Below are the code and all the weights of a small trained network. Each question names an input and a class and asks about switching units off, where a switched-off unit gives its printed mean instead of its output.

import numpy as np


def w(rows, s, z=0):
    codes = np.array(rows[::2]) - 128.0
    scale = np.full(codes.shape[1], s)
    scale[-1] = z or s
    return codes * scale


def norm(h):
    return h / np.sqrt((h * h).mean(-1, keepdims=True) + 1e-5)


def f(y):
    return y / 2 * (1 + np.tanh(0.7978845608 * (y + 0.044715 * y**3)))


def log_softmax(a):
    a = a - a.max(-1, keepdims=True)
    return a - np.log(np.exp(a).sum(-1, keepdims=True))


def net(x, mask):
    res = np.array(x, float).reshape(1, 4) / 4 @ E
    u = 0
    for l in range(3):
        y = f(norm(res) @ A[l][:, :-1].T + A[l][:, -1])
        res = res + np.where(mask[u : u + 11], y, B[l][:, -1]) @ B[l][:, :-1]
        u += 11
    return log_softmax(norm(res)[-1] @ U[:, :-1].T + U[:, -1])


A, B = {}, {}
E = w([
[215,57,159],'x0',
[206,227,131],'x1',
[129,129,129],'x2',
[91,155,253],'x3',
],0.008)
A[0] = w([
[179,134,3,52],'L0N0',
[93,186,105,22],'L0N1',
[218,94,154,95],'L0N2',
[58,15,172,57],'L0N3',
[113,136,207,82],'L0N4',
[71,203,112,49],'L0N5',
[76,179,104,6],'L0N6',
[223,213,136,1],'L0N7',
[113,171,244,82],'L0N8',
[217,73,193,137],'L0N9',
[199,208,154,28],'L0N10',
],0.018,0.0032)
B[0] = w([
[230,137,221,243],'L0N0',
[58,109,139,168],'L0N1',
[45,202,154,211],'L0N2',
[148,109,10,254],'L0N3',
[188,107,171,185],'L0N4',
[9,185,150,204],'L0N5',
[50,142,152,174],'L0N6',
[136,89,4,225],'L0N7',
[240,161,192,232],'L0N8',
[15,174,188,240],'L0N9',
[135,63,29,209],'L0N10',
],0.032,0.0077)
A[1] = w([
[92,160,137,73],'L1N0',
[147,146,136,6],'L1N1',
[128,104,44,23],'L1N2',
[231,133,224,56],'L1N3',
[122,97,29,90],'L1N4',
[123,210,51,117],'L1N5',
[4,173,181,98],'L1N6',
[123,108,61,46],'L1N7',
[200,167,164,87],'L1N8',
[202,158,165,161],'L1N9',
[128,124,102,51],'L1N10',
],0.018,0.0021)
B[1] = w([
[97,106,145,158],'L1N0',
[138,117,135,127],'L1N1',
[129,108,50,180],'L1N2',
[255,122,162,219],'L1N3',
[128,100,32,199],'L1N4',
[118,23,152,191],'L1N5',
[14,124,195,254],'L1N6',
[147,132,68,167],'L1N7',
[182,92,167,186],'L1N8',
[179,108,171,192],'L1N9',
[132,122,111,132],'L1N10',
],0.039,0.012)
A[2] = w([
[139,138,132,70],'L2N0',
[31,248,142,200],'L2N1',
[129,136,79,3],'L2N2',
[41,215,145,114],'L2N3',
[168,187,144,43],'L2N4',
[204,233,147,36],'L2N5',
[181,200,147,44],'L2N6',
[138,201,6,137],'L2N7',
[126,133,123,123],'L2N8',
[141,195,21,97],'L2N9',
[125,145,106,118],'L2N10',
],0.021,0.0026)
B[2] = w([
[131,126,129,122],'L2N0',
[17,79,253,254],'L2N1',
[122,103,104,146],'L2N2',
[42,88,230,236],'L2N3',
[162,101,131,150],'L2N4',
[206,57,156,189],'L2N5',
[178,88,139,166],'L2N6',
[91,26,46,204],'L2N7',
[130,123,128,126],'L2N8',
[82,39,71,188],'L2N9',
[129,113,129,127],'L2N10',
],0.04,0.0094)
U = w([
[249,110,163,126],'0',
[127,78,11,140],'1',
[55,165,180,167],'2',
[144,108,120,255],'3',
[145,141,111,136],'4',
[134,239,83,14],'5',
[132,233,91,24],'6',
],0.017,0.013)

Each question gives the input, the list of numbers given to net, and the class t.
The units are the neurons (one row each of A and B). Each row of codes is followed by its name. A weight is (code - 128) times the scale printed after its matrix; where a second scale follows, it is the last column's (A, B and U).
mask holds one flag per neuron, layer by layer. A switched-off neuron (its flag False) gives its mean, the last column of its row in B, instead of its output. The means were averaged over made-up inputs and are rounded, as every weight is.
A unit's drop is (log p(t) with every unit on - log p(t) with that unit switched off) / (log p(t) with every unit on - log p(t) with every unit switched off).
The circuit of an input: a set's keep is (log p(t) with only the set's units on - log p(t) with every unit switched off) / (log p(t) with every unit on - log p(t) with every unit switched off). Starting from the 12 units with the biggest drops (on a tie, the unit counted first), units are removed one at a time, each time the one whose removal leaves the highest keep (on an exact tie, the one counted first), for as long as the keep stays at least 0.8.
units of the circuit, in order: the units of the circuit, biggest drop first
k most important neurons: the k neurons with the biggest drops, biggest first
k most important neurons of layer l: the k neurons of layer l with the biggest drops, biggest first
drop of u: that unit's drop, to one decimal
input [4,-7,-7,-7], class 0: units of the circuit, in order : [L0N0 L1N3]
input [-3,-4,-1,-3], class 1: most important neuron : [L0N8]
input [7,4,6,-1], class 2: units of the circuit, in order : [L0N9 L0N2]
input [7,2,3,-6], class 2: units of the circuit, in order : [L0N9 L1N6]
input [-8,5,-2,8], class 0: 3 most important neurons of layer 0 : [L0N8 L0N9 L0N4]
input [3,-7,0,8], class 0: 3 most important neurons : [L0N8 L0N7 L0N4]
input [-1,-8,-4,-7], class 1: 3 most important neurons : [L0N3 L0N8 L0N4]
input [8,-6,3,5], class 2: 2 most important neurons : [L0N9 L0N7]
input [-8,6,8,8], class 0: 2 most important neurons of layer 0 : [L0N8 L0N9]
input [8,5,7,3], class 2: 2 most important neurons : [L0N9 L0N2]
input [-1,-7,-4,8], class 0: 2 most important neurons : [L0N8 L0N7]
input [4,-1,2,-3], class 2: 3 most important neurons : [L0N9 L0N2 L0N8]
input [-3,8,4,-7], class 1: 2 most important neurons : [L0N7 L0N10]
input [7,8,-1,1], class 1: 2 most important neurons : [L0N7 L0N10]
input [-2,-7,0,-6], class 1: 2 most important neurons : [L0N3 L0N8]
input [6,5,5,-8], class 0: most important neuron of layer 0 : [L0N0]
input [-5,-1,2,-4], class 2: 2 most important neurons : [L0N5 L0N8]
input [-1,-6,2,7], class 0: 2 most important neurons of layer 0 : [L0N8 L0N7]
input [5,-4,1,5], class 0: drop of L0N5 : 1.8
input [-5,2,-5,7], class 0: most important neuron : [L0N8]
input [4,-7,6,7], class 0: drop of L0N10 : 1.4
input [5,8,-4,-2], class 1: drop of L0N7 : 1.6
